Below is a small trained network, with its code and all its weights. Each question gives an input and a target symbol and asks what happens when units are switched off, that is, made to give their printed mean instead of their output.

import numpy as np


def w(rows, s, z=0):
    codes = np.array(rows[::2]) - 128.0
    scale = np.full(codes.shape[1], s)
    scale[-1] = z or s
    return codes * scale


def norm(h):
    return h / np.sqrt((h * h).mean(-1, keepdims=True) + 1e-5)


def f(y):
    return y / 2 * (1 + np.tanh(0.7978845608 * (y + 0.044715 * y**3)))


def softmax(a):
    e = np.exp(a - a.max(-1, keepdims=True))
    return e / e.sum(-1, keepdims=True)


def log_softmax(a):
    a = a - a.max(-1, keepdims=True)
    return a - np.log(np.exp(a).sum(-1, keepdims=True))


def net(x, mask):
    ids = ['αβγδζηλξ'.index(c) for c in x.split()]
    T = len(ids)
    res = E[ids] + P[:T]
    r = norm(res)
    for j in range(2):
        rows = slice(2 * j, 2 * j + 2)
        q, k, v = (r @ M[0][rows].T for M in (Q, K, V))
        z = softmax(np.where(np.tri(T) > 0, q @ k.T / 2**0.5, -1e9)) @ v
        o = O[0][rows]
        res = res + np.where(mask[j], z, o[:, -1]) @ o[:, :-1]
    y = f(norm(res) @ A[0][:, :-1].T + A[0][:, -1])
    res = res + np.where(mask[2:26], y, B[0][:, -1]) @ B[0][:, :-1]
    return log_softmax(norm(res)[-1] @ U[:, :-1].T + U[:, -1])


Q, K, V, O, A, B = {}, {}, {}, {}, {}, {}
E = w([
[134,138,53,125],'α',
[139,182,101,108],'β',
[106,203,114,144],'γ',
[123,254,190,140],'δ',
[93,143,90,38],'ζ',
[89,149,123,194],'η',
[108,189,146,139],'λ',
[132,77,62,123],'ξ',
],0.0073)
P = w([
[137,42,253,225],'0',
[156,43,77,129],'1',
[43,161,142,143],'2',
[185,104,227,155],'3',
[126,100,182,176],'4',
[56,164,142,145],'5',
[198,106,139,124],'6',
],0.0052)
Q[0] = w([
[73,150,172,65],'H1',
[83,61,153,112],'H1',
[118,140,116,206],'H2',
[16,152,192,3],'H2',
],0.0053)
K[0] = w([
[183,100,120,226],'H1',
[157,89,156,180],'H1',
[172,124,154,210],'H2',
[2,168,147,109],'H2',
],0.0061)
V[0] = w([
[184,80,218,21],'H1',
[16,148,198,114],'H1',
[252,107,170,127],'H2',
[207,152,121,190],'H2',
],0.0037)
O[0] = w([
[58,231,145,170,5],'H1',
[225,137,114,34,115],'H1',
[69,4,116,84,116],'H2',
[22,181,128,50,169],'H2',
],0.0038,0.0017)
A[0] = w([
[233,121,78,124,82],'N1',
[123,161,122,123,88],'N2',
[49,91,179,224,170],'N3',
[138,125,147,200,186],'N4',
[43,59,157,100,254],'N5',
[226,74,183,110,250],'N6',
[81,156,114,109,150],'N7',
[107,117,137,94,114],'N8',
[138,204,204,130,111],'N9',
[200,75,199,124,200],'N10',
[110,148,96,108,160],'N11',
[209,205,132,58,91],'N12',
[196,180,157,190,233],'N13',
[35,100,158,35,149],'N14',
[81,114,98,63,163],'N15',
[112,186,104,135,178],'N16',
[158,87,85,163,123],'N17',
[111,216,207,133,21],'N18',
[192,100,112,107,71],'N19',
[91,234,176,99,35],'N20',
[159,158,214,129,184],'N21',
[158,159,134,97,136],'N22',
[254,42,86,132,87],'N23',
[54,203,81,127,138],'N24',
],0.007,0.0017)
B[0] = w([
[132,153,114,127,173],'N1',
[107,151,175,80,126],'N2',
[142,178,103,116,228],'N3',
[200,169,117,131,168],'N4',
[137,97,132,153,212],'N5',
[162,186,80,83,218],'N6',
[136,138,172,123,159],'N7',
[84,101,121,212,126],'N8',
[93,73,88,137,208],'N9',
[254,192,90,66,194],'N10',
[166,108,198,154,163],'N11',
[129,182,179,125,189],'N12',
[159,111,69,86,192],'N13',
[130,110,137,182,160],'N14',
[160,112,142,201,186],'N15',
[179,140,124,90,179],'N16',
[111,148,195,113,187],'N17',
[76,69,87,146,209],'N18',
[102,170,122,111,146],'N19',
[96,102,161,113,214],'N20',
[147,88,102,135,191],'N21',
[157,136,112,151,140],'N22',
[90,164,137,63,254],'N23',
[203,117,116,95,221],'N24',
],0.0045,0.0029)
U = w([
[247,156,101,136,204],'α',
[152,157,155,70,125],'β',
[99,183,105,84,4],'γ',
[70,160,161,126,84],'δ',
[123,105,219,142,172],'ζ',
[98,184,109,169,15],'η',
[54,115,123,148,140],'λ',
[101,61,127,209,220],'ξ',
],0.011,0.0018)

Each question gives the input, a string of symbols that net reads in full, and the target symbol t.
The units are the heads (2 rows each of Q, K, V and O) and the neurons (one row each of A and B). Each row of codes is followed by its name. A weight is (code - 128) times the scale printed after its matrix; where a second scale follows, it is the last column's (O, A, B and U).
mask holds one flag per unit, heads first, then neurons. A switched-off unit (its flag False) gives its mean, the last column of its rows in O or B, instead of its output. The means were averaged over made-up inputs and are rounded, as every weight is.
A unit's drop is (log p(t) with every unit on - log p(t) with that unit switched off) / (log p(t) with every unit on - log p(t) with every unit switched off).
The circuit of an input: a set's keep is (log p(t) with only the set's units on - log p(t) with every unit switched off) / (log p(t) with every unit on - log p(t) with every unit switched off). Starting from the 12 units with the biggest drops (on a tie, the unit counted first), units are removed one at a time, each time the one whose removal leaves the highest keep (on an exact tie, the one counted first), for as long as the keep stays at least 0.8.
units of the circuit, in order: the units of the circuit, biggest drop first
k most important neurons: the k neurons with the biggest drops, biggest first
which heads matter: for each layer, one digit per head in row order, 1 if its drop is at least 0.15 and else 0, layers parted by /
drop of u: that unit's drop, to one decimal
input ξ α δ ζ, target α: 2 most important neurons => [N10; N6]
input ξ ζ ζ ζ δ, target α: which heads matter => 01
input α α α ζ η, target α: units of the circuit, in order => [N4]
input ξ λ γ α ζ α, target α: which heads matter => 00
input α ξ α ζ α λ, target λ: units of the circuit, in order => [N18; N10; N9]
input α η α ξ δ, target ξ: 4 most important neurons => [N18; N9; N21; N23]
input ξ λ ζ ξ α, target λ: which heads matter => 01
input ξ ξ ζ ξ δ, target ξ: 3 most important neurons => [N18; N9; N23]
input γ ζ ξ λ α λ, target λ: 3 most important neurons => [N18; N10; N9]
input α ζ ξ ζ γ ξ, target ξ: 2 most important neurons => [N10; N6]
input α β α α λ, target ξ: 2 most important neurons => [N23; N6]
input λ β ζ, target ζ: drop of N10 => 0.2
input α β η α, target β: drop of N4 => 0.1
input α γ η ξ α, target λ: drop of N13 => 0.1
input ξ λ ζ α ζ, target ξ: most important neuron => [N18]
